Below is a small trained network, with its code and all its weights. Each question gives an input and a class and asks what happens when units are switched off, that is, made to give their printed mean instead of their output.

import numpy as np


def w(rows, s, z=0):
    codes = np.array(rows[::2]) - 128.0
    scale = np.full(codes.shape[1], s)
    scale[-1] = z or s
    return codes * scale


def f(y):
    return y / 2 * (1 + np.tanh(0.7978845608 * (y + 0.044715 * y**3)))


def log_softmax(a):
    a = a - a.max(-1, keepdims=True)
    return a - np.log(np.exp(a).sum(-1, keepdims=True))


def net(x, mask):
    res = np.array(x, float).reshape(1, 7) / 4 @ E
    y = f(res @ A[0][:, :-1].T + A[0][:, -1])
    res = res + np.where(mask, y, B[0][:, -1]) @ B[0][:, :-1]
    return log_softmax(res[-1] @ U[:, :-1].T + U[:, -1])


A, B = {}, {}
E = w([
[144,75,64,116,44,62,208],'x0',
[127,130,53,42,187,184,167],'x1',
[150,153,195,16,57,131,67],'x2',
[126,132,121,127,126,126,126],'x3',
[214,164,117,176,60,253,151],'x4',
[127,131,125,124,130,126,127],'x5',
[4,155,109,135,68,180,133],'x6',
],0.0046)
A[0] = w([
[133,134,51,45,165,175,152,47],'n0',
[177,128,99,161,85,200,117,55],'n1',
[111,120,79,214,179,115,153,62],'n2',
[79,126,134,99,167,63,130,80],'n3',
[146,105,74,112,58,74,167,62],'n4',
[109,118,89,211,183,120,166,62],'n5',
[105,120,73,226,192,131,154,22],'n6',
[150,122,65,112,56,64,166,64],'n7',
[230,130,100,125,173,88,96,66],'n8',
[121,130,119,152,152,132,144,1],'n9',
[147,115,83,109,62,70,183,61],'n10',
[131,130,43,41,180,181,149,60],'n11',
[124,141,182,220,55,67,83,72],'n12',
[172,136,128,151,97,195,144,76],'n13',
[142,153,175,44,69,114,85,60],'n14',
[139,130,164,21,66,125,78,37],'n15',
[10,157,100,133,72,164,117,52],'n16',
[74,118,124,102,165,61,112,59],'n17',
[218,130,133,117,180,92,130,70],'n18',
[126,131,174,204,84,84,99,60],'n19',
[129,119,134,130,127,133,132,168],'n20',
[130,125,156,128,130,134,158,189],'n21',
[175,142,114,155,93,192,133,57],'n22',
[127,122,117,121,116,119,137,11],'n23',
[115,172,152,137,191,164,65,58],'n24',
[174,133,124,154,94,200,141,70],'n25',
[204,112,150,127,162,97,131,39],'n26',
[132,127,160,198,85,86,88,47],'n27',
[103,165,188,142,217,187,61,68],'n28',
[126,118,138,122,126,120,124,14],'n29',
[136,105,92,110,86,97,159,26],'n30',
[70,111,134,101,168,64,119,55],'n31',
[76,131,122,100,165,55,116,67],'n32',
[209,117,151,126,167,94,136,42],'n33',
[2,124,122,138,81,180,126,80],'n34',
[173,136,123,155,93,200,144,61],'n35',
[127,128,127,127,128,127,128,6],'n36',
],0.0092,0.0059)
B[0] = w([
[126,140,174,117,214,108,208,180],'n0',
[106,145,178,135,85,81,97,190],'n1',
[124,104,143,122,76,218,161,179],'n2',
[102,162,169,149,77,86,109,192],'n3',
[140,135,109,197,170,158,69,186],'n4',
[118,112,142,119,73,221,162,181],'n5',
[126,119,169,129,66,229,165,175],'n6',
[136,142,104,193,173,162,63,195],'n7',
[195,138,77,117,81,88,156,166],'n8',
[188,155,212,115,142,183,133,50],'n9',
[139,142,106,192,172,162,67,187],'n10',
[98,145,159,133,207,91,236,218],'n11',
[90,144,126,116,208,92,230,236],'n12',
[104,137,169,139,94,82,102,191],'n13',
[112,119,141,162,59,228,193,239],'n14',
[132,116,142,137,70,240,199,231],'n15',
[255,138,88,104,99,91,142,216],'n16',
[111,155,186,150,82,81,102,181],'n17',
[189,139,80,107,87,95,153,162],'n18',
[126,147,153,90,202,121,179,154],'n19',
[114,122,113,133,120,121,132,202],'n20',
[94,121,92,146,107,115,141,250],'n21',
[109,142,178,134,96,87,100,176],'n22',
[209,177,197,141,178,176,105,43],'n23',
[154,136,118,204,161,146,87,163],'n24',
[105,135,174,142,88,75,102,197],'n25',
[212,155,119,101,104,112,138,111],'n26',
[130,163,161,94,197,130,175,129],'n27',
[134,139,77,246,177,158,74,246],'n28',
[201,190,227,123,151,160,123,42],'n29',
[178,155,146,176,170,172,86,95],'n30',
[116,148,194,151,84,79,97,181],'n31',
[113,144,189,159,79,74,107,191],'n32',
[210,159,107,100,99,109,141,121],'n33',
[244,127,74,94,102,82,127,249],'n34',
[105,143,176,135,88,80,99,190],'n35',
[209,168,220,124,161,162,126,39],'n36',
],0.03,0.0019)
U = w([
[104,155,182,125,87,91,96,88],'0',
[131,111,142,111,95,210,150,82],'1',
[207,143,88,88,115,108,125,82],'2',
[135,144,107,170,176,159,75,93],'3',
[109,151,152,91,197,120,174,96],'4',
[104,101,89,111,119,122,118,254],'5',
[100,106,95,113,123,122,123,242],'6',
[121,81,162,1,171,163,26,84],'7',
],0.0085,0.0077)

Each question gives the input, the list of numbers given to net, and the class t.
The units are the neurons (one row each of A and B). Each row of codes is followed by its name. A weight is (code - 128) times the scale printed after its matrix; where a second scale follows, it is the last column's (A, B and U).
mask holds one flag per neuron, in row order. A switched-off neuron (its flag False) gives its mean, the last column of its row in B, instead of its output. The means were averaged over made-up inputs and are rounded, as every weight is.
A unit's drop is (log p(t) with every unit on - log p(t) with that unit switched off) / (log p(t) with every unit on - log p(t) with every unit switched off).
The circuit of an input: a set's keep is (log p(t) with only the set's units on - log p(t) with every unit switched off) / (log p(t) with every unit on - log p(t) with every unit switched off). Starting from the 12 units with the biggest drops (on a tie, the unit counted first), units are removed one at a time, each time the one whose removal leaves the highest keep (on an exact tie, the one counted first), for as long as the keep stays at least 0.8.
circuit, biggest first: the units of the circuit, biggest drop first
unit that matters most: the unit with the biggest drop
top k neurons: the k neurons with the biggest drops, biggest first
drop when u is switched off: that unit's drop, to one decimal
input [-3,-8,-5,-4,-1,6,-4], class 4: unit that matters most -> n12
input [5,3,-7,-1,5,-1,1], class 1: circuit, biggest first -> n6, n5
input [8,-3,8,-4,-2,6,5], class 1: top 3 neurons -> n15, n14, n28
input [-8,3,1,-6,-2,0,-7], class 3: top 2 neurons -> n28, n24
input [-4,-6,2,4,2,4,7], class 2: circuit, biggest first -> n34, n16
input [-5,-4,-1,7,-5,-3,7], class 2: top 2 neurons -> n34, n16
input [-4,8,-6,-4,-3,0,0], class 4: top 2 neurons -> n11, n0
input [4,-8,-7,1,-7,8,1], class 4: top 2 neurons -> n12, n19
input [4,7,0,-2,-5,2,-3], class 4: circuit, biggest first -> n11, n0
input [2,-1,8,-8,-1,-1,4], class 1: top 2 neurons -> n15, n14
input [-7,1,-8,-8,2,8,8], class 1: top 3 neurons -> n6, n5, n2
input [4,-7,8,-7,6,6,6], class 1: top 2 neurons -> n14, n15
input [-7,4,-7,4,1,4,-3], class 1: top 3 neurons -> n6, n5, n2
input [5,-8,-1,2,3,-6,8], class 2: circuit, biggest first -> n34
input [-1,-8,0,1,-6,-8,-7], class 4: top 3 neurons -> n12, n19, n27
input [-7,-7,-1,-6,4,-4,4], class 3: top 3 neurons -> n28, n24, n11
input [5,7,1,2,6,7,-7], class 2: top 2 neurons -> n8, n18
input [-2,-8,1,5,-6,1,-5], class 4: top 3 neurons -> n12, n19, n27
input [-5,5,1,3,3,-5,2], class 3: drop when n8 is switched off -> 0.1
input [5,-3,3,-3,3,5,8], class 2: circuit, biggest first -> n16
input [8,6,-5,-1,0,8,-2], class 3: drop when n10 is switched off -> 0.1
input [-2,0,4,5,-6,-2,-3], class 0: drop when n3 is switched off -> 0.2
